Here is a tiny trained network, its code and every weight. The questions are about switching its units off for an input and a class, where a switched-off unit gives its printed mean instead of its output.

import numpy as np


def w(rows, s, z=0):
    codes = np.array(rows[::2]) - 128.0
    scale = np.full(codes.shape[1], s)
    scale[-1] = z or s
    return codes * scale


def f(y):
    return np.maximum(y, 0)


def log_softmax(a):
    a = a - a.max(-1, keepdims=True)
    return a - np.log(np.exp(a).sum(-1, keepdims=True))


def net(x, mask):
    res = np.array(x, float).reshape(1, 7) / 4 @ E
    y = f(res @ A[0][:, :-1].T + A[0][:, -1])
    res = res + np.where(mask, y, B[0][:, -1]) @ B[0][:, :-1]
    return log_softmax(res[-1] @ U[:, :-1].T + U[:, -1])


A, B = {}, {}
E = w([
[219,198,59,221],'x0',
[202,58,229,179],'x1',
[164,218,228,74],'x2',
[127,128,127,129],'x3',
[129,128,127,128],'x4',
[254,64,90,11],'x5',
[128,128,127,128],'x6',
],0.008)
A[0] = w([
[162,88,112,58,82],'n1',
[35,14,143,50,102],'n2',
[120,20,52,126,106],'n3',
[105,84,144,63,133],'n4',
[154,129,51,181,138],'n5',
[33,72,179,81,122],'n6',
[70,157,112,66,104],'n7',
[84,100,182,47,80],'n8',
[90,248,76,58,114],'n9',
[197,67,54,31,170],'n10',
[58,147,99,149,2],'n11',
[93,195,20,108,64],'n12',
[208,179,75,160,103],'n13',
[195,35,240,213,61],'n14',
[190,196,186,72,130],'n15',
[106,16,14,191,106],'n16',
[153,119,169,169,96],'n17',
[182,191,142,157,186],'n18',
[200,196,74,194,58],'n19',
[129,108,71,89,116],'n20',
[172,152,68,162,162],'n21',
[97,138,164,134,84],'n22',
[90,149,74,96,80],'n23',
[84,68,51,138,11],'n24',
[169,186,149,128,102],'n25',
[71,102,176,104,87],'n26',
[82,126,84,50,50],'n27',
[144,244,176,77,77],'n28',
[153,81,183,186,55],'n29',
[4,200,155,237,106],'n30',
[180,93,219,171,12],'n31',
[106,171,79,109,59],'n32',
[197,138,170,51,63],'n33',
[92,122,186,69,109],'n34',
[79,114,160,172,73],'n35',
[155,120,69,98,139],'n36',
[16,151,182,194,114],'n37',
[128,223,137,55,33],'n38',
[194,177,100,170,77],'n39',
],0.011,0.0017)
B[0] = w([
[166,171,93,94,176],'n1',
[125,137,116,249,205],'n2',
[101,154,190,104,188],'n3',
[145,145,123,177,170],'n4',
[119,123,148,177,181],'n5',
[141,124,114,221,191],'n6',
[109,92,112,146,168],'n7',
[111,144,129,201,180],'n8',
[91,51,99,103,201],'n9',
[203,183,83,37,216],'n10',
[145,119,112,107,169],'n11',
[110,61,88,120,197],'n12',
[137,152,99,205,189],'n13',
[85,46,63,84,221],'n14',
[111,147,197,103,192],'n15',
[80,133,249,114,212],'n16',
[119,102,123,114,160],'n17',
[123,119,157,191,179],'n18',
[139,144,109,232,199],'n19',
[133,125,125,74,161],'n20',
[128,144,115,181,177],'n21',
[138,149,139,126,151],'n22',
[120,80,105,113,165],'n23',
[91,106,190,112,174],'n24',
[104,140,158,152,164],'n25',
[128,138,128,181,166],'n26',
[141,107,95,135,168],'n27',
[90,111,219,133,191],'n28',
[117,85,99,96,174],'n29',
[194,182,110,51,247],'n30',
[92,86,98,105,186],'n31',
[108,100,98,120,163],'n32',
[137,163,129,77,188],'n33',
[127,123,146,189,171],'n34',
[151,156,121,91,167],'n35',
[148,145,112,99,165],'n36',
[179,177,116,64,215],'n37',
[99,113,164,91,177],'n38',
[138,143,114,202,179],'n39',
],0.021,0.014)
U = w([
[152,146,106,209,99],'0',
[206,184,107,58,104],'1',
[78,16,68,86,77],'2',
[83,132,254,99,253],'3',
],0.01,0.0011)

Each question gives the input, the list of numbers given to net, and the class t.
The units are the neurons (one row each of A and B). Each row of codes is followed by its name. A weight is (code - 128) times the scale printed after its matrix; where a second scale follows, it is the last column's (A, B and U).
mask holds one flag per neuron, in row order. A switched-off neuron (its flag False) gives its mean, the last column of its row in B, instead of its output. The means were averaged over made-up inputs and are rounded, as every weight is.
A unit's drop is (log p(t) with every unit on - log p(t) with that unit switched off) / (log p(t) with every unit on - log p(t) with every unit switched off).
The circuit of an input: a set's keep is (log p(t) with only the set's units on - log p(t) with every unit switched off) / (log p(t) with every unit on - log p(t) with every unit switched off). Starting from the 12 units with the biggest drops (on a tie, the unit counted first), units are removed one at a time, each time the one whose removal leaves the highest keep (on an exact tie, the one counted first), for as long as the keep stays at least 0.8.
circuit, biggest first: the units of the circuit, biggest drop first
top k neurons: the k neurons with the biggest drops, biggest first
drop of u: that unit's drop, to one decimal
input [-3,-5,5,-3,8,2,3], class 2: circuit, biggest first => [n9]
input [-8,8,-7,3,-7,-1,8], class 0: top 3 neurons => [n2 n6 n9]
input [8,-7,-2,-2,2,7,-2], class 0: top 2 neurons => [n19 n13]
input [2,-6,6,0,-8,-3,-6], class 2: top 3 neurons => [n9 n16 n12]
input [-7,8,5,3,4,-4,-3], class 2: top 2 neurons => [n14 n31]
input [-4,-1,7,6,-7,6,-6], class 3: top 3 neurons => [n28 n30 n15]
input [-2,5,-2,7,6,-6,-7], class 1: top 2 neurons => [n30 n37]
input [-4,5,-1,-5,-2,5,-8], class 1: top 2 neurons => [n10 n9]
input [3,-2,-3,1,-2,-4,8], class 1: top 2 neurons => [n30 n2]
input [-1,-4,8,4,2,7,-2], class 3: top 2 neurons => [n28 n15]
input [0,-2,-6,8,8,-6,8], class 1: top 2 neurons => [n30 n37]
input [-5,2,3,7,5,4,1], class 0: top 2 neurons => [n30 n2]
input [7,8,3,6,-4,6,4], class 2: top 4 neurons => [n14 n31 n2 n29]
input [-5,0,-7,-3,4,-2,-5], class 3: circuit, biggest first => [n16]
input [3,-4,0,-7,8,3,6], class 2: top 3 neurons => [n30 n2 n37]
input [-4,0,-6,-5,-7,-7,5], class 1: drop of n30 => 0.8
input [-5,0,-2,6,-6,4,4], class 0: drop of n2 => 0.6
input [-2,7,-8,-2,-4,-3,-4], class 3: drop of n28 => -0.1
